The rows lie along a hidden order. The number after each row says roughly how far along it the row is, from 0 to 9. A new part has a new order.
In the rows, zero is written as 128.
[136 212 151 140 146 137 110 119 124 128 108 156 210 130 173 148 150 102
 144 103 143 133 120 123 105 142 111 125 146  95 134 172  77 143 143 138
  10 168 153 100 135 179 189 134 121 142 148 164 154  59 151  69 176 205
 147 118 103 165 114 127 132 125 132 150 135 131 138 142]	5
[109  63 109 122 129 126 125 141 131 124 141 131 111 133 118 124 128 134
 126 132 124 132 114 134 127 108 133 129 122 135 132 112 160 121 120 123
 173 117 123 137 127 118 101 113 127 117 121 110 131 163 129 153  97  73
 132 135 136 105 134 134 130 142 124 123 137 131 121 113]	0
[131 180 156 132 124 137 138 117 122 150 113 104 104 124  87 127 118 128
 129 136  98 120 119 134 137 173 131 133 133 142 109 152  90 122 137 138
 101 130 117 126 119  87 136 168 126 138 150 126 118 123 126 131 158 127
 148 120 118 142 120 136 130 117 124 149 113 124 123 150]	2
[117  50  83 124 136 112 107 146 139  94 152 185 177 137 215 131 151 122
 130 107 174 143 129 118 111  54 117 119 121 108 149  92 187 140 115 114
 161 133 150 126 144 205 126  54 129 110  96 127 153 134 133 115  89 132
  99 141 142 105 140 117 125 155 135  93 157 136 138  90]	7
[ 93 136 160 131 136 150 122 133 119 153 113 121 142 136  85 140 133 116
 147 131  89 127  80 148 119 124 120 134 147 132 122 177  84 117 140 145
  58 151 131 115 119 105 130 174 120 132 175 130 151 122 152 128 161  93
 182 121 111 138 115 156 141 135 116 178 115 131 116 157]	0
[106   3  74 116 127 111 119 151 139 100 161 161 116 137 154 119 135 137
 120 127 151 138 125 126 122  46 131 123 113 131 142  72 211 126 107 109
 241 105 129 143 138 154  82  65 131 100  90 103 135 183 122 156  59  69
  99 147 152  84 148 123 125 157 129  89 149 134 128  87]	2
[134  91  87 129 143 112 105 138 138  92 143 185 194 134 237 133 154 117
 130 102 189 141 143 113 105  72 114 118 122  98 148 104 170 150 119 114
 126 145 155 119 147 218 153  58 129 117  95 142 150 106 131  92 109 180
  93 137 136 122 136 110 123 146 138  96 158 135 145  88]	9
[126  29  75 121 131 108 114 144 140  92 159 168 143 134 196 123 140 133
 122 117 177 140 142 117 116  62 126 120 114 119 145  70 210 137 111 109
 202 114 139 136 143 186 107  54 131 108  83 117 137 153 122 131  71 114
  88 143 146  97 145 115 123 152 135  85 154 133 137  89]	5
[111   1  77 113 122 112 127 150 138 109 166 138  82 133 133 112 124 148
 116 138 144 135 134 128 133  63 138 128 109 146 134  60 215 118 105 109
 255  97 118 152 132 131  66  87 133 103  88  93 123 207 115 181  46  47
  97 147 156  80 152 124 124 152 127  88 141 131 124  89]	0
[160 195 129 140 146 122 107 118 132 108 118 171 217 127 227 142 153 107
 135  97 176 136 149 108 105 130 109 119 134  85 141 141 108 155 139 126
  42 161 162 104 143 212 195  91 126 136 119 168 144  56 136  57 168 240
 114 124 119 156 120 108 124 127 140 118 150 131 149 123]	0
[135 201 139 140 146 131 105 123 128 116 113 169 224 133 201 149 157 100
 144  98 157 136 122 121 100 123 107 121 143  91 137 170  93 144 139 134
  14 172 159  99 138 199 192 113 122 135 143 166 161  57 148  64 177 212
 137 119 110 155 117 125 131 131 134 143 142 133 141 134]	2
[115 151 157 128 124 142 138 126 121 150 114  98  97 127  67 128 117 130
 135 139  92 121 109 138 137 157 132 135 134 144 119 147 102 115 134 138
 117 129 115 133 118  75 124 171 126 133 152 121 121 138 132 146 145  89
 152 122 122 128 122 142 132 121 121 152 112 124 116 148]	5

New part:
[113 132 164 123 133 122 148 134 128  70 152  84 154 102 125 171 103  98
 134 166 107  99 112  97 224 109 143 114 228 138 136 133 145 116 138 127
 124 174 128 133 140 146 108 158 164  98  85 149 117 121 149 140 131  96
 156 132 146 121  97 134  97 136 121 126 129 147 158 139 129  60 130 127
 134 134 140 163]	7
[110 129 168 126 129 129 153 135 127  67 142  97 148 111 125 169  85  98
 131 169 141  92 112  99 217 119 138 105 191 139 143 135 155 113 140 130
 121 145 127 128 136 140 114 156 173 121  93 145 117 121 140 143 127 105
 157 121 141 120  91 132 103 139 121 125 129 146 159 145 128  72 120 127
 127 133 133 192]	9
[112 131 159 120 137 117 148 131 128  69 161  68 158  97 128 147  98  90
 131 168 139 105 106  84 185 107 147 120 235 138 136 134 153 114 138 125
 127 172 129 131 140 147 106 160 172  92  80 162 115 123 153  91 134  96
 157 138 147 120  97 139  91 137 121 129 129 150 164 144 129  51 140 128
 136 138 144 174]	2
[113 132 166 119 135 119 143 129 128  65 153  87 158 100 127 167 101  89
 132 161 111  99 105  90 225 105 148 125 255 136 134 137 146 105 138 125
 126 162 129 131 140 148 107 158 174  90  72 159 118 123 152 159 134  86
 162 135 146 120  98 137  94 136 121 127 129 147 162 146 129  45 138 127
 135 136 142 180]	4
[105 132 171 121 135 118 143 130 128  84 155  85 158 103 127 166 104  94
 132 156 113 101 108  87 221 109 147 119 218 136 135 134 154 114 138 126
 126 166 129 133 137 148 110 156 174  95  85 166 117 123 151 136 134  99
 151 135 144 121 101 137  97 136 122 126 129 147 163 141 129  54 135 127
 136 135 141 169]	7
[116 133 163 119 136 112 140 129 129  92 150  93 160 101 130 170  97  93
 134 153 122 100 105  84 206 103 149 125 230 136 126 134 147 116 136 125
 127 169 129 137 138 149 109 149 177  99  84 159 117 125 152  81 136  85
 153 141 144 123  98 137  96 132 124 126 127 144 159 137 129  48 138 127
 141 136 148 174]	8
[119 137 170 115 140  99 133 124 130  86 158  59 170  93 131 173 110  85
 136 150 143 115  92  81 199  94 156 141 248 135 115 133 142 116 136 120
 132 180 130 142 139 151 103 148 173  95  75 184 119 126 160 204 143  67
 161 159 147 121 106 143  82 128 126 129 126 144 162 145 130  55 157 128
 152 139 160 191]	5
[107 128 165 126 138 129 152 136 128  56 151  85 162 103 126 193  99  83
 131 172 116  96 109  93 230 112 144 111 224 140 145 135 162 113 140 127
 125 175 129 127 140 147 108 164 190 100  75 154 116 121 147  93 129  97
 162 128 147 117  96 134  95 140 119 129 129 152 170 149 128  34 131 128
 128 137 140 178]	1
[105 124 161 131 132 143 164 138 126  18 152  99 158 109 122 165  90  88
 128 186 100  73 116  95 253 124 133  94 219 144 160 137 166 110 140 132
 121 157 128 120 140 144 109 173 187  93  85 139 112 118 143 133 121 108
 169 113 145 118  97 131 105 147 117 128 131 154 157 152 127  37 117 128
 115 136 125 162]	0
[109 129 160 129 131 134 156 136 127  53 156  95 157 100 124 168 101  89
 130 174 118  95 111 107 236 118 139 104 208 141 146 134 157 112 138 130
 122 152 128 126 138 141 113 164 170  98  85 144 115 120 140 159 125 112
 163 120 144 120  92 131 103 142 118 126 130 147 159 149 128  51 121 127
 123 133 134 163]	6
[117 135 169 117 140 109 142 128 129  95 160  61 168  91 130 181  90  89
 135 160 150 106  99  89 214  99 152 130 255 138 125 136 150 115 137 123
 130 178 130 135 140 157 104 149 172  94  85 163 117 126 157 149 139  80
 155 150 147 120 101 140  90 132 125 129 128 145 162 138 129  47 149 128
 143 139 154 185]	3

Part 3:
[ 96 106 124 108  87 158 120 131 152 191 147 118 128  99 129 115 142 142
 137 128]	5
[128 168 160 106 184 114 129 124 107 132 140 158 121 149 134 132 130 130
  88 136]	3
[ 82 100 159  90 144 149 128 128 129 171 160 158 123 131 134 128 156 132
 111 126]	4
[140  86 167 155 142 122 144 142 100  82 105 142 130 153 127 165 147 107
 135 111]	3
[106 113 132 138  74 157 120 141 145 163 126 118 127  92 117 136 135 138
 153 129]	3
[116 112 123  97 176 109 147 118 102 129 145 146 134 170 146 127 147 115
 111 117]	6
[103 127 176  94 175 138 129 121 113 136 150 169 124 156 139 135 147 125
  95 134]	4
[138 153 205 174 185 133 134 155 116 134 112 168 108 141 108  82  84 139
 138 170]	5
[117  65  97 125 124 128 158 124 127 137 134 122 135 146 138  91 134 109
 163 120]	9
[ 83  93 160  83 133 160 129 126 127 175 159 157 123 131 135 128 161 132
 118 127]	4
[117 185 138 102 183 116 117 121 117 154 153 153 122 130 130 122 124 143
  92 145]	3
[134 105  76 150 106  91 159 129 114 134 131 100 140 130 136  96 131 115
 164 115]	8
[115 134 155 105 184 110 150 123  96 128 150 159 127 175 143 123 146 117
 106 126]	5
[ 93  81 247 105 174 180 116 141 127 110 121 185 110 144 119 170 149 126
  92 143]	1
[124  81  78 121 127 128 148 118 136 130 134 111 133 145 140  79 122 114
 152 126]	9
[124 101 102 158  93 132 147 137 132 145 121 100 133 116 126 101 127 123
 168 123]	7
[152 169 105 115 182  93 135 114 110  99 132 133 131 163 139 112 114 120
 102 127]	5
[ 98 133 165  90 159 149 123 127 122 165 156 162 121 136 135 117 139 135
 103 143]	4
[ 94 107 137  99 125 125 155 129  99 168 155 140 137 140 144 148 175 125
 123 110]	4
[120 109  92 116 140 113 161 124  99 135 139 120 143 150 147 125 156 115
 132 106]	6
[131 114 193 132 187 120 146 137  98  81 110 164 126 160 128 167 141 113
 107 121]	2
[137 187 140 112 159 132  90 121 145 128 131 149 117 117 119 133 107 147
  94 146]	1
[ 97 116 123  95 125 124 144 128 106 168 157 136 136 136 143 144 167 130
 117 112]	4
[ 87   1 147 122 110 169 151 138 139 132 132 145 129 144 136 116 156 101
 172 120]	8
[129 153 200 148 157 162 109 141 143 119 118 157 109 118 108 122  98 141
 123 160]	3
[136 203 146 110 174 117 109 120 120 140 140 140 121 136 127 131 112 145
  83 141]	2
[122 151 193 108 179 132 119 131 111 112 133 167 120 147 126 156 129 139
  89 135]	1
[ 96   1 217 144 148 157 174 153 108  86 106 161 130 166 132 181 179  91
 156 104]	3
[139 124  51 145  85 113 135 119 141 145 130  88 138 114 131  82 111 126
 167 124]	8
[122 101 101 108 142 106 157 116 104 130 144 127 139 160 146 113 148 109
 129 111]	7
[ 77   4 226  83 161 209 110 132 163 119 136 189 107 144 125 132 147 115
 124 146]	5
[125 161  82  88 147 115 111 106 129 140 153 126 131 134 140 133 139 132
  94 121]	4
[115 106 125  95 171 115 145 116 107 123 147 144 131 166 144 128 152 111
 115 115]	6
[ 91 121 136 106 115 143 128 133 131 197 158 136 124 108 130 110 145 142
 131 138]	5
[ 97 144 130 116 106 129 135 137 110 192 154 129 130 107 135 141 154 146
 124 123]	2
[145 207 171 150 172  92 140 142  82 124 119 148 124 148 122 155 130 136
  97 130]	0
[137 216 169 131 180 122 112 132 118 156 137 152 114 125 118 114  98 153
  84 157]	2
[138 100 138 162 120 104 163 143 102 107 108 166 136 141 128 149 141 112
 150 111]	4
[ 78   1 160 113  81 195 136 141 152 146 131 131 124 115 124 136 164 118
 167 124]	6
[112  90 228 137 149 180 110 145 153 108 114 165 111 125 110 141 119 131
 126 150]	2
[125 176 119 148  76 138 116 135 144 168 124 111 125  79 114 137 121 151
 143 133]	2
[ 93 101 173  79 163 141 123 121 124 137 154 164 123 150 139 144 157 122
 102 127]	4
[103 140 145  93 164 130 120 120 124 160 156 150 121 135 130 119 138 138
 106 136]	4
[104  87 124 113 128 110 169 127  92 138 148 131 139 165 147 135 170 112
 138 105]	6
[126 183 167 107 182 125 111 126 120 138 137 156 117 138 127 132 117 143
  80 143]	2
[125 164 181 110 186 120 122 129 108 115 134 161 119 152 129 155 132 131
  89 134]	1
[127 127 199 139 141 164 105 141 151 117 113 151 110 115 110 129 104 138
 122 154]	3
[133 155 183 132 153 116 132 137 100 103 116 151 127 140 126 181 146 129
  98 123]	0
[ 81  69 149 105 116 171 133 133 147 167 149 148 120 123 129 101 139 125
 142 142]	7
